Each row has a class, written after it.
-0.38 -1.78  0.53  0.09 -3.26 -0.28  1.32 -0.94  0.62 -1.07 -0.53  0.07 -1.35 -1.69 -0.25  0.75 -3.30  0.38  0.07  0.36 -0.43 -1.01  0.79  0.50 -0.88  2.04 -0.58
Tosi
-0.08 -0.45 -0.81 -0.39  5.04 -0.55 -3.30  1.11 -0.58 -0.29  1.24 -0.39  0.33 -0.48 -1.63  0.96  0.80  0.01 -0.05  1.16  1.98  0.54 -0.94  2.16  0.51 -1.39  0.97
Nupeg
 0.63 -2.90  1.18 -0.43  6.54 -0.04 -2.41  0.74  1.91 -0.34  1.41 -0.40  2.95 -0.30 -1.66  0.19 -2.23 -0.93  0.62  0.97  2.06  1.17 -0.38  0.25 -1.45  3.31  0.93
Nupeg
 0.13 -0.26  0.65 -0.88  0.99  0.35 -0.10  0.28  2.43 -1.72 -0.10  0.62  0.46 -0.91 -0.56  1.16  0.76  0.95  0.43 -0.02  0.70  0.22 -0.38  0.41  0.17 -0.25 -0.13
fosuz
-0.77 -0.27  0.48  0.71 -2.99 -0.17  1.13  0.03 -3.54  0.17 -0.45  0.57 -1.49 -4.38 -0.92  1.39 -3.11  1.03  0.50  0.12  0.71  1.22 -0.67  0.30 -1.25  1.86  0.56
Tosi
-0.10 -1.24  1.04 -1.57  5.53 -0.43 -3.42  0.52 -2.48 -1.77  0.84 -0.40 -0.22 -0.64 -2.14  1.29 -4.88 -2.41 -0.16  2.12  1.17  1.15  1.14  1.66 -0.17  0.59  0.56
Nupeg
-0.43 -1.45 -0.88 -1.71 -3.23  0.70 -4.46  0.62  0.30 -0.60  0.23  0.70  0.54 -0.84 -0.32  1.69  0.89 -0.67  0.78 -1.07 -1.01  0.34  3.73  1.36  2.07  0.82  0.87
fosuz
 0.77  0.26  0.53 -0.17  2.82  0.41 -4.60  0.59  0.88 -0.98  1.14  0.90 -0.20  1.12 -1.79  1.39  1.58  2.54 -0.21  0.12  0.51  1.17  0.19  0.92  1.76 -0.02  0.97
Nupeg
-0.55 -1.84 -0.29  0.00  0.22 -0.21 -0.10  1.22 -1.13 -0.79  0.79  0.79  1.59  1.30  0.46  1.38 -5.84 -1.08 -0.43  2.38  2.09  0.61 -1.91  2.96 -0.79  3.72  0.00
Nupeg
 0.62 -1.86  0.41  1.77  0.65  0.51 -2.58 -0.96  1.29 -2.97  0.03  0.51  0.53  0.56 -0.30 -0.18 -1.17  1.01  0.00  0.54  1.12 -1.11  1.92 -0.02 -0.54  0.37 -0.20
fosuz
 0.43  1.47  0.54  0.23  0.01 -0.20  2.54 -0.34 -1.23 -0.54 -1.07 -0.01  0.00 -1.90  0.33 -0.20 -0.91  1.33  0.51 -1.22  0.92  1.05 -2.51 -0.46  0.64 -2.18 -0.65
Tosi
 0.02 -0.64 -0.49  0.42 -0.44  1.20 -0.84  0.14  2.21 -0.78 -0.22  0.85  2.73 -1.38  1.31  0.30 -2.39 -0.06  0.23 -0.21  2.26  0.44 -0.47  1.54  0.59  1.43  0.19
fosuz
 0.42  0.55  1.12  0.90 -1.05 -0.37 -0.61 -0.46 -1.50 -0.18 -2.03 -0.49 -2.57 -3.10 -2.58  1.19  0.21  2.44  0.27  0.06  0.90  0.91 -1.42 -0.38 -1.38  0.51  1.17
Tosi
 0.29 -0.29 -0.56  0.40 -5.23 -0.73  2.92  0.03 -0.28  0.70 -1.56  0.74 -0.99 -4.67  0.87  1.63 -4.35  2.33  0.30 -1.44 -0.19  0.55 -1.21  0.79 -0.49  3.26 -0.17
Tosi
-0.11 -0.30 -0.40  0.61 -3.00 -0.06 -1.86  0.25 -3.06 -0.43 -0.06  1.16 -1.52 -3.24 -1.50  1.70 -2.22  1.32  0.47  0.61  1.61  1.81 -0.50  0.84 -0.26  1.20  0.66
Tosi
 0.58 -0.77 -0.50  1.34 -6.76 -0.12 -1.20 -0.86 -3.90  0.10 -1.65  0.04 -2.12 -4.57  0.65  0.62 -5.73  5.41  0.61 -0.69 -0.08 -0.49  0.90  0.53 -0.22  1.88  1.56
Tosi
-0.48  0.01  0.06 -0.49  1.50  0.81 -0.45 -0.01 -1.29 -0.33 -0.27  0.60  0.94 -2.18 -0.43  0.20 -1.55 -2.09 -0.13  0.20  1.34  1.68  1.77  1.17  0.61 -0.11 -0.38
fosuz
-0.06 -0.32  0.87 -0.80  2.71  0.28 -0.20  0.38  2.74 -1.61  0.54  0.29 -0.43  1.31 -1.09  1.19  1.21 -1.62  0.14  1.29  1.01  0.05 -0.65  1.07 -1.21  0.59  0.28
fosuz
